Here is a tiny trained network, its code and every weight. The questions are about switching its units off for an input and a target symbol, where a switched-off unit gives its printed mean instead of its output.

import numpy as np


def w(rows, s, z=0):
    codes = np.array(rows[::2]) - 128.0
    scale = np.full(codes.shape[1], s)
    scale[-1] = z or s
    return codes * scale


def norm(h):
    return h / np.sqrt((h * h).mean(-1, keepdims=True) + 1e-5)


def f(y):
    return y / 2 * (1 + np.tanh(0.7978845608 * (y + 0.044715 * y**3)))


def softmax(a):
    e = np.exp(a - a.max(-1, keepdims=True))
    return e / e.sum(-1, keepdims=True)


def log_softmax(a):
    a = a - a.max(-1, keepdims=True)
    return a - np.log(np.exp(a).sum(-1, keepdims=True))


def net(x, mask):
    ids = ['ΣΨεζλμπτ'.index(c) for c in x.split()]
    T = len(ids)
    res = E[ids] + P[:T]
    u = 0
    for l in range(3):
        q, k, v = (norm(res) @ M[l].T for M in (Q, K, V))
        z = softmax(np.where(np.tri(T) > 0, q @ k.T / 3**0.5, -1e9)) @ v
        res = res + np.where(mask[u], z, O[l][:, -1]) @ O[l][:, :-1]
        u += 1
        y = f(norm(res) @ A[l][:, :-1].T + A[l][:, -1])
        res = res + np.where(mask[u : u + 8], y, B[l][:, -1]) @ B[l][:, :-1]
        u += 8
    return log_softmax(norm(res)[-1] @ U[:, :-1].T + U[:, -1])


Q, K, V, O, A, B = {}, {}, {}, {}, {}, {}
E = w([
[77,146,3,130,98,198],'Σ',
[146,207,71,110,119,126],'Ψ',
[127,198,127,94,77,125],'ε',
[104,197,92,107,124,107],'ζ',
[97,87,71,105,183,77],'λ',
[163,203,122,169,176,139],'μ',
[113,186,64,49,99,201],'π',
[189,120,129,79,173,132],'τ',
],0.019)
P = w([
[167,209,183,14,69,16],'0',
[160,254,162,103,129,31],'1',
[154,190,140,111,154,97],'2',
[120,190,185,105,190,173],'3',
[59,137,246,116,209,207],'4',
[44,159,226,87,218,202],'5',
[75,253,240,39,226,172],'6',
],0.0051)
Q[0] = w([
[132,181,125,2,142,129],'L0H1',
[188,53,184,173,122,38],'L0H1',
[103,120,140,169,168,176],'L0H1',
],0.0084)
K[0] = w([
[91,134,196,140,156,148],'L0H1',
[115,157,117,117,6,113],'L0H1',
[104,170,134,150,115,128],'L0H1',
],0.015)
V[0] = w([
[175,80,173,94,205,80],'L0H1',
[210,134,254,47,168,130],'L0H1',
[50,35,91,51,123,51],'L0H1',
],0.0079)
O[0] = w([
[180,58,115,123,209,111,222],'L0H1',
[232,19,175,254,145,212,252],'L0H1',
[49,38,204,1,94,143,181],'L0H1',
],0.0085,0.0023)
A[0] = w([
[193,51,153,135,66,97,3],'L0N1',
[217,102,120,225,148,150,186],'L0N2',
[164,144,159,54,74,131,131],'L0N3',
[79,173,219,148,157,94,205],'L0N4',
[108,229,192,101,188,163,162],'L0N5',
[254,58,186,119,197,85,127],'L0N6',
[87,76,98,117,186,12,230],'L0N7',
[228,95,186,134,167,240,113],'L0N8',
],0.0085,0.0042)
B[0] = w([
[63,37,185,153,171,150,117],'L0N1',
[73,77,20,78,164,206,254],'L0N2',
[76,70,134,165,146,148,182],'L0N3',
[90,143,134,165,73,35,162],'L0N4',
[99,140,153,162,82,86,233],'L0N5',
[80,79,100,234,126,237,209],'L0N6',
[56,63,68,69,233,149,204],'L0N7',
[85,121,72,172,2,138,222],'L0N8',
],0.0082,0.0058)
Q[1] = w([
[38,138,72,27,2,140],'L1H1',
[66,173,117,158,155,162],'L1H1',
[148,68,19,125,180,69],'L1H1',
],0.0073)
K[1] = w([
[190,149,198,149,185,188],'L1H1',
[83,103,141,126,253,209],'L1H1',
[150,164,181,127,78,219],'L1H1',
],0.0075)
V[1] = w([
[111,161,204,89,21,191],'L1H1',
[99,62,25,53,216,218],'L1H1',
[245,168,60,1,27,210],'L1H1',
],0.0081)
O[1] = w([
[66,147,167,114,70,249,184],'L1H1',
[2,108,150,228,195,70,253],'L1H1',
[79,166,248,116,202,182,240],'L1H1',
],0.013,0.0046)
A[1] = w([
[56,187,81,86,142,158,178],'L1N1',
[249,147,133,96,87,91,148],'L1N2',
[172,124,47,114,119,134,64],'L1N3',
[97,106,132,3,244,182,171],'L1N4',
[107,78,199,64,57,151,66],'L1N5',
[132,117,163,157,194,75,141],'L1N6',
[115,196,152,196,171,147,131],'L1N7',
[107,126,5,131,196,104,2],'L1N8',
],0.011,0.0041)
B[1] = w([
[126,155,107,151,135,65,255],'L1N1',
[105,58,109,96,175,91,142],'L1N2',
[124,160,116,182,73,81,123],'L1N3',
[119,118,231,110,124,9,251],'L1N4',
[104,149,125,230,91,124,166],'L1N5',
[72,155,171,97,135,202,163],'L1N6',
[154,214,169,171,144,149,190],'L1N7',
[181,135,182,184,95,125,190],'L1N8',
],0.011,0.0087)
Q[2] = w([
[221,159,115,69,176,55],'L2H1',
[100,129,151,81,131,41],'L2H1',
[205,102,134,124,2,172],'L2H1',
],0.0064)
K[2] = w([
[140,122,149,126,11,255],'L2H1',
[163,178,51,167,70,194],'L2H1',
[211,194,146,101,15,161],'L2H1',
],0.0073)
V[2] = w([
[150,3,192,65,208,243],'L2H1',
[196,128,213,120,208,62],'L2H1',
[159,131,185,135,191,130],'L2H1',
],0.0068)
O[2] = w([
[153,53,193,187,21,186,5],'L2H1',
[149,78,255,127,118,4,139],'L2H1',
[163,167,239,161,138,48,142],'L2H1',
],0.0079,0.0028)
A[2] = w([
[134,159,92,183,239,73,123],'L2N1',
[83,48,162,94,232,98,110],'L2N2',
[114,51,2,72,149,75,6],'L2N3',
[127,10,157,38,93,128,3],'L2N4',
[98,65,199,125,243,14,143],'L2N5',
[185,152,194,95,81,122,124],'L2N6',
[58,80,185,100,42,126,58],'L2N7',
[121,82,128,49,73,203,4],'L2N8',
],0.0092,0.0036)
B[2] = w([
[141,159,198,177,82,117,192],'L2N1',
[93,117,178,126,62,158,201],'L2N2',
[116,154,2,169,78,50,129],'L2N3',
[213,192,146,174,74,123,132],'L2N4',
[195,162,141,214,62,96,254],'L2N5',
[182,80,130,121,176,99,140],'L2N6',
[145,146,186,189,86,113,157],'L2N7',
[57,174,96,144,65,136,128],'L2N8',
],0.012,0.0096)
U = w([
[41,151,74,89,172,119,72],'Σ',
[196,122,110,75,162,141,250],'Ψ',
[189,132,103,121,4,180,142],'ε',
[134,136,34,105,90,107,155],'ζ',
[118,84,135,140,43,89,124],'λ',
[217,173,112,198,151,134,2],'μ',
[86,160,197,96,129,225,43],'π',
[131,66,88,145,116,195,140],'τ',
],0.011,0.0049)

Each question gives the input, a string of symbols that net reads in full, and the target symbol t.
The units are the heads (3 rows each of Q, K, V and O) and the neurons (one row each of A and B). Each row of codes is followed by its name. A weight is (code - 128) times the scale printed after its matrix; where a second scale follows, it is the last column's (O, A, B and U).
mask holds one flag per unit, layer by layer, with each layer's heads first. A switched-off unit (its flag False) gives its mean, the last column of its rows in O or B, instead of its output. The means were averaged over made-up inputs and are rounded, as every weight is.
A unit's drop is (log p(t) with every unit on - log p(t) with that unit switched off) / (log p(t) with every unit on - log p(t) with every unit switched off).
The circuit of an input: a set's keep is (log p(t) with only the set's units on - log p(t) with every unit switched off) / (log p(t) with every unit on - log p(t) with every unit switched off). Starting from the 12 units with the biggest drops (on a tie, the unit counted first), units are removed one at a time, each time the one whose removal leaves the highest keep (on an exact tie, the one counted first), for as long as the keep stays at least 0.8.
units of the circuit, in order: the units of the circuit, biggest drop first
top k neurons: the k neurons with the biggest drops, biggest first
top k neurons in layer l: the k neurons of layer l with the biggest drops, biggest first
drop when u is switched off: that unit's drop, to one decimal
input Ψ π τ ζ ζ π ζ, target τ: units of the circuit, in order	L0H1; L0N2; L0N6
input Σ Σ ζ, target Σ: units of the circuit, in order	L0H1; L2H1
input π π π Ψ, target π: units of the circuit, in order	L1H1; L0N7
input ε τ ζ π μ Σ ε, target μ: units of the circuit, in order	L0H1
input π ε π ε, target ε: units of the circuit, in order	L1H1; L0N2; L0N7; L0N5
input ζ ζ λ, target ζ: top 2 neurons	L2N3; L0N2
input ε Σ ε, target ε: units of the circuit, in order	L1H1; L0N2; L0N7
input Ψ μ π ε Σ, target μ: units of the circuit, in order	L0H1; L1H1
input π ζ Σ, target Σ: units of the circuit, in order	L2N5; L2H1
input Σ π τ μ τ π Σ, target τ: units of the circuit, in order	L0H1; L0N2
input Ψ λ Σ π, target λ: units of the circuit, in order	L0H1; L2N5; L1N4
input π π ε, target π: top 2 neurons	L2N5; L0N8
input μ μ μ μ π λ, target μ: top 2 neurons	L2N5; L1N8
input π τ π λ Ψ Σ τ, target τ: top 2 neurons	L0N6; L0N8
input Σ ζ ζ, target ζ: top neuron in layer 2	L2N3
input Ψ π τ Ψ π λ τ, target τ: top 3 neurons	L0N6; L0N8; L1N4
input τ ε Σ Ψ ζ π, target τ: top 2 neurons	L0N8; L1N4
input λ Σ μ π Σ ζ, target μ: drop when L0H1 is switched off	0.6
input μ ζ π Ψ ζ μ ζ, target μ: drop when L1H1 is switched off	0.1
input λ ε ε μ μ π, target μ: drop when L2N1 is switched off	0.0
